Below is a small trained network, with its code and all its weights. Each question gives an input and a class and asks what happens when units are switched off, that is, made to give their printed mean instead of their output.

import numpy as np


def w(rows, s, z=0):
    codes = np.array(rows[::2]) - 128.0
    scale = np.full(codes.shape[1], s)
    scale[-1] = z or s
    return codes * scale


def f(y):
    return y / 2 * (1 + np.tanh(0.7978845608 * (y + 0.044715 * y**3)))


def log_softmax(a):
    a = a - a.max(-1, keepdims=True)
    return a - np.log(np.exp(a).sum(-1, keepdims=True))


def net(x, mask):
    res = np.array(x, float).reshape(1, 3) / 4 @ E
    y = f(res @ A[0][:, :-1].T + A[0][:, -1])
    res = res + np.where(mask, y, B[0][:, -1]) @ B[0][:, :-1]
    return log_softmax(res[-1] @ U[:, :-1].T + U[:, -1])


A, B = {}, {}
E = w([
[141,170,114,161,115,2,144,118],'x0',
[134,146,76,121,110,133,31,169],'x1',
[255,127,121,126,133,132,108,91],'x2',
],0.014)
A[0] = w([
[154,147,123,115,118,112,97,91,107],'n1',
[103,135,185,161,167,113,228,96,185],'n2',
[28,118,153,115,108,144,165,145,194],'n3',
[142,109,179,142,165,152,115,87,115],'n4',
[66,124,146,127,152,163,171,146,54],'n5',
[75,58,122,68,137,234,67,182,72],'n6',
[107,126,134,86,127,214,105,168,112],'n7',
[173,180,142,178,102,38,167,86,41],'n8',
[169,110,179,117,155,183,168,78,139],'n9',
[134,104,122,136,107,125,135,141,127],'n10',
[185,143,53,92,98,179,19,201,9],'n11',
[134,134,143,156,110,131,128,132,117],'n12',
[223,163,86,163,134,135,95,85,119],'n13',
[117,150,125,112,128,132,121,97,128],'n14',
[97,112,180,149,147,93,241,95,87],'n15',
[156,98,184,127,110,148,134,117,106],'n16',
[173,165,130,170,130,48,170,76,19],'n17',
[79,100,140,55,172,183,67,160,63],'n18',
[153,98,174,134,112,151,135,110,107],'n19',
[100,108,115,100,128,161,110,150,54],'n20',
[150,111,136,138,115,162,152,102,99],'n21',
[160,66,148,88,157,151,142,83,132],'n22',
[85,111,132,134,157,77,84,156,94],'n23',
[151,92,159,108,136,142,136,107,109],'n24',
[65,214,56,156,92,46,96,196,117],'n25',
[244,140,92,102,112,86,74,102,12],'n26',
[208,174,117,159,97,114,113,177,24],'n27',
[164,124,128,131,153,174,169,120,122],'n28',
[161,90,108,141,169,164,166,120,121],'n29',
[84,129,220,155,162,75,234,104,52],'n30',
[142,136,105,118,110,135,160,160,128],'n31',
[89,110,157,74,144,212,81,134,187],'n32',
[2,96,166,122,130,160,191,179,68],'n33',
[128,122,117,125,113,138,112,108,101],'n34',
[194,94,172,91,184,183,170,88,143],'n35',
[132,138,123,137,122,135,137,135,128],'n36',
[54,173,81,152,67,69,77,205,115],'n37',
[129,119,146,124,120,122,120,131,128],'n38',
],0.0098,0.014)
B[0] = w([
[127,106,131,138,138,110,102,134,151],'n1',
[175,65,146,92,175,140,125,149,243],'n2',
[158,130,82,174,141,71,72,117,245],'n3',
[100,142,147,106,98,149,153,115,144],'n4',
[149,82,160,102,142,154,141,127,151],'n5',
[168,145,56,212,167,30,45,123,219],'n6',
[173,111,121,145,144,97,93,136,192],'n7',
[192,35,143,71,213,147,149,139,201],'n8',
[75,146,191,113,86,175,178,127,190],'n9',
[119,127,122,130,136,121,144,140,128],'n10',
[207,3,170,37,238,175,193,112,199],'n11',
[120,123,125,134,131,130,131,118,124],'n12',
[158,72,122,129,182,117,107,145,224],'n13',
[121,125,118,125,128,139,123,128,128],'n14',
[176,125,56,158,166,60,47,127,199],'n15',
[96,151,164,116,99,156,164,120,139],'n16',
[154,48,171,76,181,174,158,133,180],'n17',
[139,154,64,182,134,32,70,111,173],'n18',
[104,154,158,112,118,157,149,137,139],'n19',
[134,135,105,144,107,90,116,112,133],'n20',
[116,146,147,118,98,155,142,136,135],'n21',
[90,152,175,96,74,158,185,139,172],'n22',
[97,188,135,141,85,148,133,126,151],'n23',
[95,143,146,111,114,140,149,118,140],'n24',
[72,227,127,161,80,142,142,114,254],'n25',
[174,140,47,217,169,16,33,124,197],'n26',
[120,138,103,176,121,90,94,120,152],'n27',
[99,165,175,90,92,175,168,134,155],'n28',
[96,158,173,99,93,170,164,132,153],'n29',
[169,165,25,227,145,36,15,122,197],'n30',
[119,128,126,117,129,132,109,137,128],'n31',
[156,79,149,99,174,129,151,126,244],'n32',
[203,2,189,39,205,194,177,123,208],'n33',
[112,120,132,129,123,115,138,126,121],'n34',
[72,166,207,84,81,186,197,138,207],'n35',
[118,123,129,126,124,115,129,142,128],'n36',
[74,225,128,159,66,162,136,121,231],'n37',
[115,119,129,131,121,135,115,127,128],'n38',
],0.0092,0.012)
U = w([
[161,18,151,61,157,146,167,118,152],'0',
[145,153,42,215,134,71,89,117,182],'1',
[53,255,163,109,36,171,194,118,7],'2',
],0.011,0.0017)

Each question gives the input, the list of numbers given to net, and the class t.
The units are the neurons (one row each of A and B). Each row of codes is followed by its name. A weight is (code - 128) times the scale printed after its matrix; where a second scale follows, it is the last column's (A, B and U).
mask holds one flag per neuron, in row order. A switched-off neuron (its flag False) gives its mean, the last column of its row in B, instead of its output. The means were averaged over made-up inputs and are rounded, as every weight is.
A unit's drop is (log p(t) with every unit on - log p(t) with that unit switched off) / (log p(t) with every unit on - log p(t) with every unit switched off).
most important unit: the unit with the biggest drop
top k neurons: the k neurons with the biggest drops, biggest first
drop of u: that unit's drop, to one decimal
input [1,-5,-4], class 1: top 2 neurons : [n30 n15]
input [8,-8,4], class 0: top neuron : [n8]
input [1,-4,-4], class 1: top 3 neurons : [n30 n11 n3]
input [-6,6,-1], class 1: top 2 neurons : [n6 n18]
input [5,0,6], class 0: top 3 neurons : [n8 n17 n30]
input [-8,1,-5], class 1: top 2 neurons : [n6 n18]
input [7,-2,2], class 0: top 2 neurons : [n8 n17]
input [1,8,-6], class 2: top 2 neurons : [n37 n25]
input [-5,1,-1], class 1: top 2 neurons : [n6 n11]
input [8,0,7], class 0: top 4 neurons : [n8 n17 n30 n6]
input [3,-8,-2], class 1: top 2 neurons : [n30 n15]
input [-6,7,-1], class 1: top 2 neurons : [n6 n18]
input [8,0,4], class 0: drop of n8 : 1.3
input [5,-1,3], class 0: drop of n22 : 0.0
input [1,7,-5], class 2: most important unit : n37
input [6,-1,8], class 0: drop of n8 : 0.4
